Below are the code and all the weights of a small trained network. Each question names an input and a target symbol and asks about switching units off, where a switched-off unit gives its printed mean instead of its output.

import numpy as np


def w(rows, s, z=0):
    codes = np.array(rows[::2]) - 128.0
    scale = np.full(codes.shape[1], s)
    scale[-1] = z or s
    return codes * scale


def norm(h):
    return h / np.sqrt((h * h).mean(-1, keepdims=True) + 1e-5)


def f(y):
    return y / 2 * (1 + np.tanh(0.7978845608 * (y + 0.044715 * y**3)))


def softmax(a):
    e = np.exp(a - a.max(-1, keepdims=True))
    return e / e.sum(-1, keepdims=True)


def log_softmax(a):
    a = a - a.max(-1, keepdims=True)
    return a - np.log(np.exp(a).sum(-1, keepdims=True))


def net(x, mask):
    ids = ['ΘΛΞΠΦΩβεζη'.index(c) for c in x.split()]
    T = len(ids)
    res = E[ids] + P[:T]
    u = 0
    for l in range(3):
        q, k, v = (norm(res) @ M[l].T for M in (Q, K, V))
        z = softmax(np.where(np.tri(T) > 0, q @ k.T / 4**0.5, -1e9)) @ v
        res = res + np.where(mask[u], z, O[l][:, -1]) @ O[l][:, :-1]
        u += 1
        y = f(norm(res) @ A[l][:, :-1].T + A[l][:, -1])
        res = res + np.where(mask[u : u + 8], y, B[l][:, -1]) @ B[l][:, :-1]
        u += 8
    return log_softmax(norm(res)[-1] @ U[:, :-1].T + U[:, -1])


Q, K, V, O, A, B = {}, {}, {}, {}, {}, {}
E = w([
[153,128,122],'Θ',
[138,167,111],'Λ',
[119,141,185],'Ξ',
[88,130,137],'Π',
[253,151,138],'Φ',
[83,104,166],'Ω',
[124,95,190],'β',
[109,141,161],'ε',
[130,169,155],'ζ',
[123,190,230],'η',
],0.013)
P = w([
[2,105,163],'0',
[196,165,182],'1',
[194,115,177],'2',
[176,129,184],'3',
[185,113,173],'4',
[169,111,172],'5',
[175,124,172],'6',
[164,129,183],'7',
[158,127,173],'8',
[171,121,168],'9',
[159,137,173],'10',
[149,126,173],'11',
],0.0032)
Q[0] = w([
[97,212,202],'L0H0',
[167,179,186],'L0H0',
[90,216,255],'L0H0',
[94,162,138],'L0H0',
],0.0075)
K[0] = w([
[1,23,129],'L0H0',
[42,154,133],'L0H0',
[60,90,31],'L0H0',
[123,87,136],'L0H0',
],0.0055)
V[0] = w([
[151,56,181],'L0H0',
[190,247,178],'L0H0',
[184,185,121],'L0H0',
[143,153,3],'L0H0',
],0.0033)
O[0] = w([
[254,127,70,165],'L0H0',
[92,144,217,173],'L0H0',
[67,186,213,111],'L0H0',
[42,192,100,2],'L0H0',
],0.0043,0.003)
A[0] = w([
[199,233,96,82],'L0N0',
[116,191,121,93],'L0N1',
[112,155,87,39],'L0N2',
[85,159,230,139],'L0N3',
[127,140,101,5],'L0N4',
[200,139,158,92],'L0N5',
[130,62,2,173],'L0N6',
[179,130,122,87],'L0N7',
],0.0062,0.0025)
B[0] = w([
[153,136,238,187],'L0N0',
[166,64,115,114],'L0N1',
[42,69,92,82],'L0N2',
[201,148,73,254],'L0N3',
[15,55,99,83],'L0N4',
[65,203,108,219],'L0N5',
[162,241,47,95],'L0N6',
[5,190,122,149],'L0N7',
],0.0029,0.0032)
Q[1] = w([
[1,112,56],'L1H0',
[122,104,119],'L1H0',
[229,181,199],'L1H0',
[154,78,123],'L1H0',
],0.0079)
K[1] = w([
[255,111,120],'L1H0',
[157,85,119],'L1H0',
[11,120,150],'L1H0',
[114,148,154],'L1H0',
],0.0078)
V[1] = w([
[226,139,90],'L1H0',
[113,3,79],'L1H0',
[152,116,169],'L1H0',
[209,166,74],'L1H0',
],0.0076)
O[1] = w([
[202,95,106,108],'L1H0',
[83,1,120,1],'L1H0',
[183,118,212,215],'L1H0',
[198,95,56,75],'L1H0',
],0.0045,0.0039)
A[1] = w([
[116,137,40,8],'L1N0',
[113,134,43,4],'L1N1',
[233,52,55,116],'L1N2',
[108,212,177,67],'L1N3',
[255,51,117,223],'L1N4',
[149,24,50,83],'L1N5',
[135,92,140,107],'L1N6',
[109,221,191,40],'L1N7',
],0.0047,0.0028)
B[1] = w([
[130,30,156,69],'L1N0',
[135,79,144,69],'L1N1',
[99,98,33,119],'L1N2',
[117,40,122,190],'L1N3',
[130,240,93,254],'L1N4',
[253,26,140,78],'L1N5',
[138,174,164,117],'L1N6',
[130,57,123,198],'L1N7',
],0.0034,0.0027)
Q[2] = w([
[137,171,177],'L2H0',
[25,5,31],'L2H0',
[137,65,30],'L2H0',
[170,156,148],'L2H0',
],0.011)
K[2] = w([
[32,127,108],'L2H0',
[254,172,199],'L2H0',
[204,120,121],'L2H0',
[30,82,79],'L2H0',
],0.0083)
V[2] = w([
[219,48,153],'L2H0',
[137,2,69],'L2H0',
[143,215,192],'L2H0',
[141,76,193],'L2H0',
],0.0066)
O[2] = w([
[111,254,178,111],'L2H0',
[183,125,198,1],'L2H0',
[63,112,98,239],'L2H0',
[40,148,220,160],'L2H0',
],0.007,0.0052)
A[2] = w([
[99,140,148,253],'L2N0',
[166,111,111,39],'L2N1',
[126,203,176,134],'L2N2',
[205,87,103,49],'L2N3',
[157,79,93,83],'L2N4',
[192,167,158,155],'L2N5',
[130,78,35,234],'L2N6',
[255,149,137,218],'L2N7',
],0.0075,0.0023)
B[2] = w([
[27,85,39,226],'L2N0',
[138,144,208,96],'L2N1',
[76,120,74,252],'L2N2',
[61,147,211,108],'L2N3',
[134,160,105,99],'L2N4',
[114,57,60,188],'L2N5',
[108,85,1,146],'L2N6',
[165,7,127,210],'L2N7',
],0.0047,0.0036)
U = w([
[116,166,109,88],'Θ',
[213,109,129,251],'Λ',
[126,178,122,92],'Ξ',
[140,191,91,140],'Π',
[115,122,143,112],'Φ',
[108,66,39,108],'Ω',
[149,211,214,51],'β',
[128,154,84,222],'ε',
[117,66,188,144],'ζ',
[94,8,156,57],'η',
],0.011,0.0026)

Each question gives the input, a string of symbols that net reads in full, and the target symbol t.
The units are the heads (4 rows each of Q, K, V and O) and the neurons (one row each of A and B). Each row of codes is followed by its name. A weight is (code - 128) times the scale printed after its matrix; where a second scale follows, it is the last column's (O, A, B and U).
mask holds one flag per unit, layer by layer, with each layer's heads first. A switched-off unit (its flag False) gives its mean, the last column of its rows in O or B, instead of its output. The means were averaged over made-up inputs and are rounded, as every weight is.
A unit's drop is (log p(t) with every unit on - log p(t) with that unit switched off) / (log p(t) with every unit on - log p(t) with every unit switched off).
The circuit of an input: a set's keep is (log p(t) with only the set's units on - log p(t) with every unit switched off) / (log p(t) with every unit on - log p(t) with every unit switched off). Starting from the 12 units with the biggest drops (on a tie, the unit counted first), units are removed one at a time, each time the one whose removal leaves the highest keep (on an exact tie, the one counted first), for as long as the keep stays at least 0.8.
units of the circuit, in order: the units of the circuit, biggest drop first
most important unit: the unit with the biggest drop
k most important neurons: the k neurons with the biggest drops, biggest first
k most important neurons of layer l: the k neurons of layer l with the biggest drops, biggest first
drop when u is switched off: that unit's drop, to one decimal
input β Θ Φ, target β: units of the circuit, in order => [L2H0; L1H0]
input β η Ξ Λ η Θ Ω Ω β Λ, target β: units of the circuit, in order => [L2H0; L1H0; L0H0]
input Λ Π η Θ ζ Ω, target Ω: units of the circuit, in order => [L2H0; L0N3; L1H0]
input Θ Λ Π Λ Ξ Λ, target Λ: 2 most important neurons => [L2N7; L0N0]
input Λ Θ Ξ, target Ω: units of the circuit, in order => [L2H0]
input Θ β ζ, target Λ: 2 most important neurons => [L2N7; L0N6]
input Λ Ω ε ε Θ β β Ω, target Ω: units of the circuit, in order => [L2H0; L0H0]
input Θ Θ ζ ζ ε Θ β, target Λ: units of the circuit, in order => [L1H0; L2H0; L0H0; L0N6]
input Π Λ ε, target η: units of the circuit, in order => [L2H0; L1N4]
input Θ ζ Λ Λ ζ η Ξ Θ, target Λ: units of the circuit, in order => [L1H0; L0H0; L2H0; L2N7]
input β Θ η Λ Λ Λ Ω Π Λ, target β: units of the circuit, in order => [L2H0; L1H0; L0H0]
input Θ Π Φ Φ Π β Λ, target Λ: units of the circuit, in order => [L1H0; L2H0; L0H0; L2N7]
input Π ζ Θ, target η: units of the circuit, in order => [L2H0; L1H0]
input Π Ξ Ω Π Θ, target η: most important unit => L1H0
input Λ ε Λ Ξ η η Λ β, target Ω: 2 most important neurons => [L0N3; L2N6]
input Λ Λ Φ, target Ω: 2 most important neurons of layer 2 => [L2N6; L2N7]
input Π η Θ β η Φ Ξ, target η: 2 most important neurons of layer 0 => [L0N6; L0N0]
input Θ ε Ω Θ Ω Θ ζ β Θ β Π Π, target Λ: 2 most important neurons => [L2N7; L2N0]
input Θ Ω Ξ Θ Π Π Λ Ξ Π, target Λ: 2 most important neurons of layer 2 => [L2N7; L2N0]
input Θ ζ η Ω, target Λ: most important unit => L0H0
input Λ Λ β Π ζ, target Ω: drop when L2H0 is switched off => 0.9
